Each row is followed by roughly how far along a hidden order it lies, from 0 to 20. A new part has a new order.
In the rows, 128 means zero.
[122,134,123,123,120,109,121,122,82,101,121,137,110,117,132,132,128,92,136,111,147,106,118,131,114,116,124,95,118,85,106] => 11
[122,127,113,124,110,133,131,120,105,109,125,116,112,123,133,142,124,121,136,114,130,98,129,123,131,127,174,119,126,123,135] => 5
[118,129,124,130,124,141,132,128,146,124,126,116,128,136,132,143,119,129,126,131,129,105,136,122,145,132,143,126,159,145,116] => 7
[121,130,122,125,115,126,129,128,106,100,120,124,109,121,132,150,123,105,137,110,141,96,127,127,129,120,150,100,128,105,118] => 9
[114,120,127,138,126,148,141,132,180,136,126,112,135,154,125,171,112,139,112,128,118,94,153,114,153,134,156,132,181,174,113] => 9
[112,126,121,132,117,145,136,128,138,114,122,112,121,137,132,163,115,124,127,123,127,85,141,119,148,130,156,119,158,141,114] => 9
[131,132,123,127,137,132,122,124,132,142,134,127,136,129,131,99,130,145,129,147,129,154,124,131,129,136,117,147,111,127,137] => 2
[133,133,115,122,127,129,120,118,107,132,133,126,122,118,133,95,136,133,135,133,130,148,120,132,120,132,135,138,91,100,148] => 0
[123,124,127,134,133,145,133,130,159,143,133,118,145,144,127,137,122,149,114,142,121,129,141,121,146,137,131,146,153,167,121] => 5
[132,132,118,121,128,129,121,119,97,131,132,127,123,117,133,98,137,135,136,135,131,148,117,133,119,132,135,137,90,102,146] => 1
[131,136,109,117,114,115,117,118,70,108,127,127,108,107,133,109,137,113,144,116,147,128,114,136,110,121,156,112,89,72,144] => 2
[121,137,105,121,117,111,116,112,72,105,125,132,101,110,134,119,129,101,137,107,159,106,122,131,110,118,150,96,90,51,110] => 5
[113,129,112,124,106,116,131,120,85,93,119,122,103,123,130,165,119,94,136,98,143,69,130,122,125,116,160,89,133,96,106] => 13
[122,121,135,137,136,147,139,135,186,144,128,120,141,152,122,154,118,144,112,137,116,118,144,118,150,135,124,141,174,183,114] => 10
[122,128,110,123,113,131,126,115,95,124,130,114,114,124,133,125,130,132,135,120,127,117,132,124,125,130,169,131,108,102,146] => 1
[121,122,128,136,130,143,137,130,172,145,131,115,143,149,125,143,118,151,114,136,116,117,147,118,148,137,142,145,160,170,120] => 6
[117,131,113,123,108,116,126,119,77,98,121,125,99,116,131,144,126,98,140,100,146,91,125,126,115,115,163,91,120,78,116] => 9
[119,118,154,139,135,141,145,141,190,141,123,124,148,160,118,174,116,132,110,137,102,95,146,116,157,132,107,139,208,217,111] => 18
[127,129,107,119,110,127,123,114,85,114,129,117,107,113,133,118,134,130,140,114,132,124,125,128,120,128,178,127,94,74,152] => 0
[129,136,141,129,152,137,121,138,146,132,125,138,137,133,134,106,127,121,133,152,138,147,116,133,138,131,75,124,131,134,107] => 9
[122,115,152,140,138,148,144,141,191,147,125,125,146,156,120,165,116,142,114,134,103,111,145,117,153,133,108,143,192,207,114] => 14
[120,117,123,136,122,148,140,128,170,144,131,108,137,146,125,164,117,156,111,125,110,103,154,115,150,137,165,145,163,173,129] => 5
[128,136,103,117,110,114,116,114,66,105,127,127,104,103,135,62,136,112,142,111,151,120,114,134,108,120,165,108,84,59,140] => 1
[119,122,127,136,130,148,137,131,179,140,129,116,140,136,125,157,116,142,112,135,122,116,147,118,151,135,145,139,174,168,114] => 8
[114,123,118,134,118,147,136,124,159,133,129,110,130,144,128,166,115,140,116,128,123,95,148,115,149,134,166,134,164,154,119] => 6
[105,123,154,132,121,127,138,132,133,128,120,121,151,165,122,191,108,102,110,152,113,55,135,114,163,130,95,124,213,214,78] => 20
[141,138,125,120,135,122,109,125,99,132,132,139,130,113,134,72,145,129,140,149,135,175,105,141,114,131,96,138,79,99,146] => 1
[109,116,138,139,119,145,145,132,176,131,122,111,140,160,121,198,107,130,108,123,113,66,152,110,163,131,152,127,209,198,106] => 16
[125,130,117,125,124,136,126,120,124,135,132,120,130,128,131,123,128,139,128,136,133,127,131,127,130,135,141,141,120,124,136] => 2
[117,118,153,139,132,141,144,140,184,139,123,123,148,159,119,178,115,129,110,136,106,89,143,116,158,132,107,136,207,213,108] => 19
[126,131,146,135,148,142,128,140,174,142,126,136,153,146,127,128,122,122,116,164,132,138,128,128,150,134,73,137,167,184,99] => 13
[128,134,128,126,130,133,123,130,115,119,126,129,126,124,134,117,129,120,136,138,135,129,119,131,131,129,119,127,120,122,125] => 6
[116,122,136,138,130,146,139,134,178,137,126,115,141,153,123,164,113,133,111,136,120,100,146,116,155,134,132,135,187,186,105] => 12
[132,136,123,122,127,128,121,125,98,122,129,130,124,117,134,107,135,121,139,136,135,142,113,134,122,129,124,129,89,104,146] => 4
[126,122,128,135,133,146,136,132,175,149,134,118,146,143,126,142,123,156,116,140,114,140,146,119,146,139,137,156,151,175,132] => 4
[126,132,119,124,118,128,124,123,96,113,126,125,113,119,133,123,131,117,139,122,137,119,120,130,124,126,144,117,107,104,135] => 5
[112,128,137,130,123,137,132,133,131,109,120,120,127,140,132,168,113,108,131,134,127,75,133,121,151,128,121,109,168,155,92] => 16
[120,132,115,123,111,115,124,119,85,98,121,127,102,123,131,160,126,96,138,103,146,89,125,128,117,117,150,95,118,72,120] => 9
[133,140,132,122,135,110,115,126,85,111,123,149,118,112,132,98,136,93,139,131,153,140,105,140,108,118,89,105,100,89,108] => 10
[132,124,124,134,136,147,131,131,172,154,136,120,146,140,128,116,127,160,117,144,118,148,140,125,140,141,131,157,133,156,135] => 1
[122,131,127,130,124,138,129,130,127,114,123,124,124,128,133,138,123,117,134,129,136,112,126,127,139,128,128,115,141,140,116] => 8
[118,128,121,127,118,138,132,126,120,112,124,116,118,130,133,153,121,121,134,123,131,101,133,123,139,128,153,116,134,124,119] => 7

Part 2:
[146,171,76,212,236,112,129,90,89,90,137,132,139,153,199,117,141,121,73,68,148,141,80,166,148,135,155] => 11
[148,161,83,173,174,114,120,109,100,107,122,138,148,130,161,127,113,141,119,108,167,136,104,163,133,151,139] => 16
[139,169,101,143,150,97,126,127,106,113,132,160,162,106,133,127,114,135,87,118,204,146,125,182,103,133,155] => 10
[138,167,144,99,46,35,46,160,125,135,101,196,191,80,2,153,96,139,56,120,182,154,173,174,46,140,113] => 0
[142,167,102,173,118,86,92,131,99,113,120,166,185,88,118,132,93,145,111,118,195,141,138,196,83,151,176] => 8
[138,180,117,164,139,114,113,128,101,124,109,176,133,130,138,115,97,132,124,130,150,142,96,193,115,139,135] => 16
[151,134,115,149,116,95,92,130,113,109,102,156,161,116,119,134,97,146,96,114,151,141,143,170,94,161,154] => 8
[148,166,89,183,176,108,105,112,106,105,115,156,155,133,142,125,111,133,102,103,159,149,104,170,115,134,124] => 12
[149,159,70,180,199,115,125,100,99,94,113,127,141,138,181,125,114,138,93,80,145,135,104,171,122,155,160] => 12
[139,208,75,150,183,83,124,125,79,117,167,198,194,76,114,120,117,125,51,102,234,164,92,205,87,115,159] => 7
[134,122,129,137,123,103,101,129,112,119,104,161,138,122,119,130,106,143,142,131,137,141,134,170,109,146,126] => 12
[125,117,192,37,1,69,68,182,144,154,57,176,148,66,1,158,58,166,127,179,151,132,228,168,30,169,126] => 6
[147,170,100,182,173,106,96,115,115,109,122,157,158,144,126,130,128,124,82,98,145,154,114,168,126,130,109] => 7
[142,179,103,163,129,81,100,124,91,109,115,164,167,105,111,134,97,135,71,101,195,154,129,176,89,147,161] => 4
[149,165,117,158,111,76,71,134,98,110,88,183,161,116,105,130,84,141,76,111,169,156,131,199,80,163,142] => 4
[142,158,99,131,124,78,106,127,104,121,135,170,172,99,96,134,101,131,64,107,199,149,133,198,88,136,156] => 4
[148,164,87,173,171,115,118,112,101,108,114,137,154,137,155,121,108,138,114,108,146,135,106,171,127,151,149] => 14
[156,206,86,191,167,97,75,112,108,110,108,159,148,125,136,130,105,144,87,101,159,156,115,177,120,141,107] => 13
[152,184,86,207,207,82,102,109,93,96,123,159,154,137,146,123,124,124,63,79,171,152,107,207,118,145,133] => 5
[166,200,68,178,133,71,42,129,117,108,100,194,192,114,83,144,100,141,61,91,176,173,137,180,90,141,61] => 6
[150,196,83,170,129,109,97,121,105,121,109,174,182,113,142,127,79,156,119,122,182,158,101,177,127,140,94] => 19
[161,191,81,158,133,113,74,115,118,111,111,170,182,115,116,140,104,147,95,112,162,153,121,161,119,137,83] => 15
[173,224,55,190,148,97,65,113,107,104,102,182,196,115,117,137,90,152,80,101,173,170,111,174,121,142,58] => 17
[166,205,71,189,156,70,67,114,112,104,103,169,194,116,88,145,107,139,53,163,176,172,134,187,100,133,68] => 5
[144,151,116,167,136,86,94,126,89,109,96,165,149,126,137,127,95,135,105,109,157,144,127,189,102,161,165] => 8
[145,193,115,191,130,69,62,132,119,123,120,208,173,118,61,130,129,128,58,105,188,165,126,189,94,119,71] => 0
[135,151,104,175,154,119,118,115,108,115,115,144,127,128,161,121,105,133,121,119,138,135,103,168,128,144,156] => 14
[146,142,115,111,97,108,110,133,110,122,103,146,158,110,124,133,95,150,121,124,147,133,136,150,108,150,147] => 15
[138,159,102,137,130,96,108,129,100,115,117,158,162,103,115,133,108,141,87,108,153,134,129,183,96,141,164] => 8
[148,228,62,164,132,93,114,123,103,118,142,186,189,85,154,121,68,153,87,124,234,159,89,240,97,147,166] => 16
[157,191,82,158,120,112,96,126,97,112,111,168,180,103,139,132,84,153,125,128,185,152,108,185,115,149,108] => 20
[166,192,67,204,145,73,52,118,102,104,103,190,201,120,104,137,93,145,75,98,159,164,123,199,106,154,90] => 10
[134,148,131,134,103,121,118,132,150,129,112,147,131,128,138,123,113,132,122,130,141,136,125,154,118,148,138] => 14
[139,184,104,155,149,80,112,126,95,114,130,180,165,100,111,126,108,133,68,106,191,152,117,203,92,136,164] => 5
[146,135,110,151,131,93,112,117,103,108,97,141,138,122,146,130,99,148,99,114,131,131,131,179,119,168,172] => 12
[150,205,69,204,213,91,124,105,76,102,142,188,174,113,156,109,110,128,69,86,213,158,70,219,115,134,172] => 10
[150,161,101,155,133,108,100,120,114,114,108,148,154,125,136,133,102,148,108,118,143,141,124,152,116,148,128] => 15
[142,179,101,147,142,94,108,126,104,104,125,164,160,110,91,131,115,131,82,111,183,146,134,181,96,137,159] => 5
[145,223,65,155,144,113,122,116,89,117,141,180,196,95,152,121,94,148,116,114,206,160,76,191,120,131,129] => 20
[151,200,72,212,239,107,117,101,91,89,124,137,147,152,196,114,114,132,101,81,148,137,90,168,150,154,155] => 14
[143,155,99,186,168,110,110,116,89,105,101,144,136,142,162,119,102,137,116,109,138,140,110,174,126,158,127] => 13
[140,165,104,162,172,120,124,116,104,119,133,151,141,135,163,116,114,109,114,83,162,142,97,153,134,129,132] => 15
[145,172,110,139,126,61,97,128,104,110,117,156,162,102,98,136,107,135,50,101,187,140,135,198,79,141,148] => 3
[132,167,103,132,115,106,120,125,102,125,129,171,169,93,115,127,113,139,101,126,188,147,109,200,97,127,147] => 13
[142,181,106,145,155,87,95,127,109,118,131,169,171,105,91,136,120,122,56,133,143,153,134,173,86,127,130] => 1
[141,201,80,157,143,97,126,122,93,121,143,167,177,95,149,121,101,138,80,112,214,152,106,192,108,129,158] => 12
[141,141,109,123,118,114,129,125,118,119,118,129,143,121,134,134,112,139,125,127,146,127,136,149,121,147,146] => 11
[136,137,122,129,113,107,105,130,121,121,104,140,147,113,132,133,99,147,107,126,144,135,141,164,109,154,145] => 13
[151,183,72,195,178,113,111,109,94,104,118,149,162,120,187,121,109,142,90,99,161,150,89,174,135,187,126] => 17
[138,166,105,158,165,90,113,109,104,98,134,164,149,110,121,125,119,126,78,99,176,151,123,156,104,130,147] => 6
[149,156,94,158,144,104,107,115,98,104,107,154,155,129,144,131,104,140,89,107,141,135,126,168,109,152,143] => 12
[123,162,116,119,100,74,117,144,114,137,143,192,164,78,60,130,109,127,64,124,211,153,129,186,68,122,142] => 3
[140,147,133,145,114,96,94,132,118,118,97,164,158,121,107,137,104,136,87,114,149,146,140,173,100,141,120] => 8

[114,166,164,73,188,100,196,133,109,117,148,92,48,85,135,109,112,142,165,120,125,33,123,110,79,112,113,110,143,105,109,131,121,112,123,115,194,86,66,173,135,192,131,173,148,149,119,115,123,99,132,110,125,110,141,184,114,142,111,110,122,199,129,102,174,172,98,155] => 19
[119,124,129,129,130,127,200,81,141,125,109,140,122,123,134,152,133,139,87,131,145,56,151,105,139,126,128,130,108,110,120,130,139,121,135,154,134,130,124,89,163,144,141,112,122,127,113,153,105,116,122,126,131,121,137,134,133,133,136,147,138,165,124,177,143,136,115,149] => 16
[131,93,82,173,83,167,126,98,152,158,140,152,157,161,132,140,156,124,111,154,124,197,138,139,151,134,155,136,90,132,136,145,128,209,155,171,128,174,166,62,134,79,134,95,106,107,131,143,146,144,127,144,135,137,129,113,148,113,149,156,131,110,136,164,93,69,161,119] => 1
[134,127,149,155,112,137,221,100,148,141,125,161,126,155,132,149,136,135,35,134,148,60,144,104,128,101,126,121,101,129,103,118,158,39,153,116,160,167,95,116,178,180,147,122,128,132,95,180,109,120,105,73,120,140,120,161,99,99,147,123,130,180,132,95,172,120,85,167] => 18
[149,115,138,140,101,151,127,144,123,136,157,132,172,134,125,157,145,123,97,129,146,177,123,132,125,121,125,118,105,156,117,103,110,116,148,87,153,150,91,178,108,129,129,121,132,139,125,159,138,158,103,118,131,126,104,159,119,81,125,126,126,143,147,5,107,141,70,86] => 2
[105,153,139,110,139,105,117,150,116,111,141,121,73,100,137,101,98,134,233,136,112,97,113,138,83,142,118,134,159,87,131,132,129,123,134,111,150,94,117,160,112,160,141,154,132,138,132,120,101,107,167,158,125,114,144,136,127,155,119,125,131,147,123,172,133,124,173,154] => 13
[116,132,118,165,114,128,87,133,147,139,131,153,94,153,138,100,112,138,149,151,115,106,126,156,118,126,130,150,137,104,134,143,147,125,138,123,130,144,128,95,123,127,133,122,121,115,136,114,103,108,141,112,124,144,143,122,140,158,141,122,117,110,132,205,155,83,192,170] => 8
[135,123,143,122,129,124,169,111,117,118,128,99,147,86,124,153,141,128,110,116,139,140,127,104,117,125,122,106,106,145,115,121,112,126,126,125,149,136,101,160,141,148,140,122,136,142,111,148,149,144,109,139,130,108,116,160,119,97,118,133,131,160,132,57,117,163,70,86] => 10
[127,112,103,142,102,179,109,129,165,137,132,145,158,172,128,147,141,126,72,123,148,157,138,151,130,106,125,133,102,162,130,147,123,176,154,134,220,167,97,74,140,140,131,128,133,108,137,118,86,135,142,73,129,138,114,166,147,117,147,137,118,83,168,88,158,103,141,125] => 0
[125,123,127,137,135,101,228,78,127,133,114,127,137,124,130,140,141,137,78,146,138,76,160,90,142,146,141,138,100,96,117,127,144,106,126,158,68,117,155,91,160,125,145,103,109,131,112,162,155,121,105,144,129,127,149,104,117,126,133,152,144,190,105,207,107,115,104,157] => 19
[124,128,117,151,142,117,117,123,114,127,139,114,128,118,129,115,118,139,183,159,133,185,123,131,117,171,136,156,137,97,144,137,124,136,114,121,114,83,159,118,81,115,129,119,117,131,130,128,156,124,151,166,128,122,147,83,119,148,122,132,135,143,114,193,93,118,174,162] => 6
[110,164,145,123,141,137,91,172,125,114,143,100,88,139,132,110,92,134,190,114,118,127,118,142,97,125,107,135,140,93,123,131,133,83,132,67,193,114,102,172,107,171,135,180,147,144,127,119,78,112,163,105,119,127,133,148,99,152,135,104,130,118,138,105,163,134,171,158] => 12
[130,107,98,178,93,154,121,107,166,143,128,163,152,187,128,142,124,136,92,136,133,151,136,154,150,125,135,147,89,135,136,137,140,140,157,105,191,170,126,99,130,131,141,67,109,106,123,148,80,125,149,92,123,150,115,129,129,118,151,135,132,114,156,152,147,83,172,149] => 4
[122,137,126,144,130,156,117,143,156,123,124,138,131,147,133,135,111,136,104,105,128,135,125,148,125,109,127,134,112,141,135,147,134,115,150,100,221,175,94,144,150,160,139,116,133,116,126,126,68,125,161,73,124,130,105,176,123,122,147,130,129,100,166,100,164,124,154,122] => 6
[129,112,138,135,125,88,241,48,138,131,117,171,147,118,132,156,139,153,56,157,152,45,152,97,150,144,142,134,89,123,122,115,154,70,146,138,89,128,147,82,169,137,154,48,98,122,102,199,145,119,109,121,130,124,130,98,117,113,124,142,145,225,117,218,113,121,82,157] => 19
[114,144,124,142,119,116,103,139,133,130,147,152,93,146,137,100,107,143,176,163,118,113,113,156,100,142,125,151,132,110,136,130,140,105,146,89,131,119,114,128,104,147,140,108,122,127,139,129,103,112,154,124,126,135,137,119,135,149,126,117,123,133,133,195,131,86,175,168] => 7
[124,122,130,142,121,95,224,55,132,129,110,152,134,122,130,146,134,143,75,154,144,14,154,89,149,140,135,133,93,109,116,122,156,91,134,156,91,117,144,57,167,137,147,77,109,126,105,178,139,117,100,130,130,126,145,103,119,118,128,143,142,196,111,215,119,118,100,152] => 19
[117,148,144,132,123,91,120,136,122,117,141,151,79,103,136,104,102,135,195,161,117,67,110,144,94,136,116,134,145,108,124,125,144,85,140,99,128,116,107,147,123,161,146,107,130,135,126,128,112,110,156,132,123,125,140,142,120,145,116,112,125,165,127,175,138,108,151,157] => 12
[122,173,178,110,166,131,134,153,127,113,139,105,76,104,132,110,97,140,174,114,120,74,114,124,93,114,107,115,144,105,110,132,145,55,126,92,205,117,70,173,128,196,132,172,152,141,119,117,93,106,146,76,116,118,131,180,93,136,122,97,121,162,141,95,185,144,121,166] => 16
[110,165,133,72,186,149,178,147,124,124,160,61,102,125,130,128,111,132,156,102,125,110,126,140,90,117,129,121,133,123,129,143,99,192,126,102,231,99,100,197,114,170,129,164,139,140,136,117,100,118,162,107,127,108,114,176,113,133,144,125,133,149,139,59,154,171,137,148] => 11
[144,94,110,151,99,192,176,121,152,154,144,131,186,174,123,178,151,128,34,114,160,203,152,121,144,110,140,127,92,168,122,129,112,138,143,116,183,167,112,111,128,120,127,118,120,119,122,159,117,157,112,85,127,142,97,154,132,89,152,137,130,118,154,19,126,115,82,124] => 2
[116,143,137,134,151,77,127,120,122,114,115,135,91,114,132,100,99,137,187,157,113,80,126,123,114,149,122,143,142,84,130,136,151,102,119,127,108,98,151,120,135,142,142,114,126,132,124,128,135,101,146,160,124,122,155,102,112,161,121,127,135,159,108,244,122,119,175,165] => 16
[133,128,164,149,122,113,230,92,151,134,123,155,140,138,131,161,136,140,58,144,156,60,156,93,131,116,132,118,95,123,108,111,155,28,148,108,138,147,94,122,184,180,150,102,121,134,85,197,120,124,108,89,124,128,120,148,97,99,140,128,137,200,124,125,139,131,75,153] => 20
[130,145,135,124,115,135,112,131,129,126,153,116,124,142,131,122,119,134,128,143,118,110,113,142,106,120,114,130,109,142,120,121,140,111,148,83,185,149,87,148,116,152,142,118,142,136,131,130,123,130,135,100,125,123,121,174,119,108,131,108,120,127,141,79,145,109,111,115] => 6
[100,161,148,94,177,90,172,141,112,115,132,109,77,101,135,107,94,137,218,127,110,62,120,127,95,147,134,126,152,75,133,134,135,98,127,107,129,87,138,179,132,165,141,150,126,139,123,142,113,102,164,160,126,109,139,131,103,155,127,127,142,167,113,206,131,146,168,178] => 20
[128,129,112,102,152,156,123,163,107,121,152,76,150,127,116,128,117,113,179,118,131,231,116,136,98,141,133,137,136,141,137,146,88,178,118,137,155,98,152,160,81,125,120,177,135,135,147,106,155,143,156,157,130,117,124,132,121,116,129,140,138,107,134,57,90,136,153,131] => 1
